Below are the code and all the weights of a small trained network. Each question names an input and a target symbol and asks about switching units off, where a switched-off unit gives its printed mean instead of its output.

import numpy as np


def w(rows, s, z=0):
    codes = np.array(rows[::2]) - 128.0
    scale = np.full(codes.shape[1], s)
    scale[-1] = z or s
    return codes * scale


def norm(h):
    return h / np.sqrt((h * h).mean(-1, keepdims=True) + 1e-5)


def f(y):
    return y / 2 * (1 + np.tanh(0.7978845608 * (y + 0.044715 * y**3)))


def softmax(a):
    e = np.exp(a - a.max(-1, keepdims=True))
    return e / e.sum(-1, keepdims=True)


def log_softmax(a):
    a = a - a.max(-1, keepdims=True)
    return a - np.log(np.exp(a).sum(-1, keepdims=True))


def net(x, mask):
    ids = ['αβηθμξπσφψω'.index(c) for c in x.split()]
    T = len(ids)
    res = E[ids] + P[:T]
    u = 0
    for l in range(2):
        q, k, v = (norm(res) @ M[l].T for M in (Q, K, V))
        z = softmax(np.where(np.tri(T) > 0, q @ k.T / 2**0.5, -1e9)) @ v
        res = res + np.where(mask[u], z, O[l][:, -1]) @ O[l][:, :-1]
        u += 1
        y = f(norm(res) @ A[l][:, :-1].T + A[l][:, -1])
        res = res + np.where(mask[u : u + 16], y, B[l][:, -1]) @ B[l][:, :-1]
        u += 16
    return log_softmax(norm(res)[-1] @ U[:, :-1].T + U[:, -1])


Q, K, V, O, A, B = {}, {}, {}, {}, {}, {}
E = w([
[98,47,205,93,153,140],'α',
[87,76,84,115,141,194],'β',
[58,200,101,30,150,96],'η',
[173,186,167,180,120,112],'θ',
[104,89,250,117,76,176],'μ',
[95,135,178,165,195,143],'ξ',
[147,50,113,112,134,82],'π',
[175,68,131,211,175,192],'σ',
[223,162,48,24,118,132],'φ',
[134,118,68,129,172,85],'ψ',
[148,103,115,122,27,148],'ω',
],0.025)
P = w([
[81,51,134,171,129,9],'0',
[164,55,177,89,177,133],'1',
[89,80,103,180,93,54],'2',
[171,80,140,105,173,151],'3',
[91,103,80,199,70,77],'4',
[167,109,119,115,169,166],'5',
[96,128,59,201,61,103],'6',
[169,135,101,132,157,186],'7',
[97,157,43,211,42,130],'8',
[161,155,92,141,146,197],'9',
],0.015)
Q[0] = w([
[85,153,254,114,94,173],'0.h0',
[97,78,206,133,139,96],'0.h0',
],0.0078)
K[0] = w([
[116,144,254,104,215,26],'0.h0',
[123,76,98,39,85,108],'0.h0',
],0.008)
V[0] = w([
[168,136,172,159,66,107],'0.h0',
[164,104,130,120,172,2],'0.h0',
],0.0044)
O[0] = w([
[129,191,79,75,3,83,84],'0.h0',
[96,68,193,145,141,43,252],'0.h0',
],0.0044,0.0022)
A[0] = w([
[9,137,88,120,86,107,139],'0.n0',
[162,136,131,112,90,151,76],'0.n1',
[131,131,165,152,195,133,116],'0.n2',
[91,165,132,211,121,109,107],'0.n3',
[150,138,81,129,143,55,143],'0.n4',
[84,203,179,155,91,36,84],'0.n5',
[132,135,113,133,85,176,115],'0.n6',
[153,140,137,123,44,49,2],'0.n7',
[123,83,108,152,111,157,43],'0.n8',
[113,115,63,127,75,100,91],'0.n9',
[180,122,163,126,126,107,44],'0.n10',
[121,158,133,104,170,143,132],'0.n11',
[33,231,157,141,97,92,82],'0.n12',
[131,116,118,111,84,83,99],'0.n13',
[173,189,186,67,128,180,45],'0.n14',
[165,119,185,79,112,180,34],'0.n15',
],0.015,0.0075)
B[0] = w([
[59,145,144,201,175,117,172],'0.n0',
[132,136,111,80,160,134,148],'0.n1',
[113,161,136,156,98,157,155],'0.n2',
[184,146,117,111,212,111,147],'0.n3',
[102,91,148,87,129,103,254],'0.n4',
[188,114,168,77,220,225,138],'0.n5',
[136,127,81,114,85,155,149],'0.n6',
[150,74,128,133,37,196,143],'0.n7',
[108,85,102,140,132,168,136],'0.n8',
[117,129,95,96,129,79,199],'0.n9',
[109,114,125,123,149,126,121],'0.n10',
[99,116,149,131,89,184,142],'0.n11',
[135,122,109,79,36,183,136],'0.n12',
[125,138,134,121,51,111,160],'0.n13',
[93,128,144,158,247,159,157],'0.n14',
[109,72,67,114,168,82,142],'0.n15',
],0.013,0.0081)
Q[1] = w([
[145,251,184,235,60,35],'1.h0',
[96,185,175,133,41,68],'1.h0',
],0.014)
K[1] = w([
[113,17,237,115,151,68],'1.h0',
[110,10,189,72,133,63],'1.h0',
],0.013)
V[1] = w([
[164,83,113,207,132,137],'1.h0',
[2,51,103,103,140,166],'1.h0',
],0.0097)
O[1] = w([
[187,88,63,249,80,84,113],'1.h0',
[68,175,71,128,69,209,251],'1.h0',
],0.014,0.0032)
A[1] = w([
[147,168,175,135,4,211,21],'1.n0',
[201,64,136,128,176,116,16],'1.n1',
[76,102,80,133,145,144,189],'1.n2',
[99,137,121,175,46,106,143],'1.n3',
[187,158,218,168,205,42,11],'1.n4',
[167,58,171,108,45,172,27],'1.n5',
[161,139,92,80,74,84,21],'1.n6',
[221,164,144,100,90,197,143],'1.n7',
[53,184,111,161,161,88,195],'1.n8',
[192,139,97,46,134,142,152],'1.n9',
[210,132,118,85,197,151,2],'1.n10',
[171,170,174,69,206,108,95],'1.n11',
[181,122,181,94,140,166,146],'1.n12',
[98,171,205,185,120,100,136],'1.n13',
[141,114,209,224,140,199,169],'1.n14',
[183,153,150,171,165,134,95],'1.n15',
],0.016,0.0047)
B[1] = w([
[215,191,145,125,126,79,145],'1.n0',
[180,178,176,123,108,112,167],'1.n1',
[163,149,163,133,90,134,196],'1.n2',
[174,80,186,138,174,219,166],'1.n3',
[66,253,2,123,110,186,139],'1.n4',
[76,173,81,154,180,120,149],'1.n5',
[93,141,15,13,92,148,182],'1.n6',
[80,24,219,87,149,41,172],'1.n7',
[97,140,160,137,173,26,165],'1.n8',
[107,113,162,101,165,145,249],'1.n9',
[151,72,183,134,133,192,187],'1.n10',
[182,56,115,144,160,191,200],'1.n11',
[122,117,131,175,176,167,164],'1.n12',
[145,156,173,106,67,123,137],'1.n13',
[177,140,77,73,79,68,187],'1.n14',
[121,107,77,152,190,133,144],'1.n15',
],0.014,0.012)
U = w([
[90,130,119,145,167,71,169],'α',
[72,8,119,147,51,133,3],'β',
[124,107,62,54,89,119,103],'η',
[41,102,89,185,123,176,153],'θ',
[71,205,168,116,125,177,165],'μ',
[126,150,129,147,44,211,154],'ξ',
[191,197,164,93,112,110,103],'π',
[177,66,76,171,98,98,94],'σ',
[135,86,168,117,170,171,158],'φ',
[106,105,205,131,41,117,122],'ψ',
[146,200,73,129,183,161,96],'ω',
],0.017,0.0071)

Each question gives the input, a string of symbols that net reads in full, and the target symbol t.
The units are the heads (2 rows each of Q, K, V and O) and the neurons (one row each of A and B). Each row of codes is followed by its name. A weight is (code - 128) times the scale printed after its matrix; where a second scale follows, it is the last column's (O, A, B and U).
mask holds one flag per unit, layer by layer, with each layer's heads first. A switched-off unit (its flag False) gives its mean, the last column of its rows in O or B, instead of its output. The means were averaged over made-up inputs and are rounded, as every weight is.
A unit's drop is (log p(t) with every unit on - log p(t) with that unit switched off) / (log p(t) with every unit on - log p(t) with every unit switched off).
The circuit of an input: a set's keep is (log p(t) with only the set's units on - log p(t) with every unit switched off) / (log p(t) with every unit on - log p(t) with every unit switched off). Starting from the 12 units with the biggest drops (on a tie, the unit counted first), units are removed one at a time, each time the one whose removal leaves the highest keep (on an exact tie, the one counted first), for as long as the keep stays at least 0.8.
units of the circuit, in order: the units of the circuit, biggest drop first
most important unit: the unit with the biggest drop
k most important neurons of layer l: the k neurons of layer l with the biggest drops, biggest first
drop of u: that unit's drop, to one decimal
input φ φ φ μ σ φ ξ, target ω: units of the circuit, in order -> (0.n3; 1.n4)
input ψ α σ σ φ φ β φ ω, target ξ: units of the circuit, in order -> (0.n0; 1.n0; 1.h0)
input φ φ β, target θ: 3 most important neurons of layer 0 -> (0.n4; 0.n0; 0.n8)
input μ θ φ ξ, target π: most important unit -> 0.n2
input σ φ φ φ β σ β μ, target ξ: units of the circuit, in order -> (1.h0; 0.n15; 1.n2; 0.n4)
input β ξ ω α θ φ η α σ ψ, target σ: units of the circuit, in order -> (1.h0; 0.n4)
input ω φ θ ψ, target ω: units of the circuit, in order -> (1.h0; 1.n4; 0.n12)
input α ω ψ π, target η: 2 most important neurons of layer 0 -> (0.n15; 0.n14)
input μ π ψ μ, target β: units of the circuit, in order -> (0.n15; 1.h0)
input φ η β α β φ ω α, target η: 2 most important neurons of layer 0 -> (0.n4; 0.n2)
input φ φ φ α ψ σ η α, target μ: 2 most important neurons of layer 0 -> (0.n12; 0.n0)
input σ φ σ ψ ψ η φ θ, target ω: 2 most important neurons of layer 0 -> (0.n14; 0.n3)
input φ σ φ φ φ α θ, target φ: 3 most important neurons of layer 0 -> (0.n5; 0.n12; 0.n3)
input φ ω ω π, target η: most important unit -> 0.n0
input φ μ α ψ σ σ ξ ψ, target π: 2 most important neurons of layer 0 -> (0.n12; 0.n3)
input θ φ ξ σ β α ψ β θ, target φ: 3 most important neurons of layer 0 -> (0.n5; 0.n3; 0.n12)
input μ π ω μ, target η: 2 most important neurons of layer 1 -> (1.n14; 1.n10)
input σ φ μ ξ η, target μ: 3 most important neurons of layer 0 -> (0.n12; 0.n0; 0.n5)
input ω β φ φ η π, target μ: 2 most important neurons of layer 0 -> (0.n12; 0.n0)
input ψ φ σ μ π α, target σ: most important unit -> 0.n4
input α φ π α φ α ξ μ, target π: 2 most important neurons of layer 1 -> (1.n1; 1.n14)
input π φ ψ ψ β ω, target η: 3 most important neurons of layer 0 -> (0.n0; 0.n1; 0.n6)
input β φ ξ φ φ φ σ φ ω ψ, target η: 2 most important neurons of layer 0 -> (0.n0; 0.n4)
input ψ φ σ ω ω, target ξ: 2 most important neurons of layer 1 -> (1.n3; 1.n0)
input φ ψ α η ψ π μ ψ, target μ: drop of 0.n4 -> 0.8
input α ω φ φ ψ φ ψ σ σ π, target σ: drop of 1.h0 -> 1.9
input σ φ α β σ φ μ, target π: most important unit -> 1.n0
input β η σ μ, target σ: drop of 1.h0 -> 0.4
input ω π β, target θ: drop of 0.n0 -> 0.4
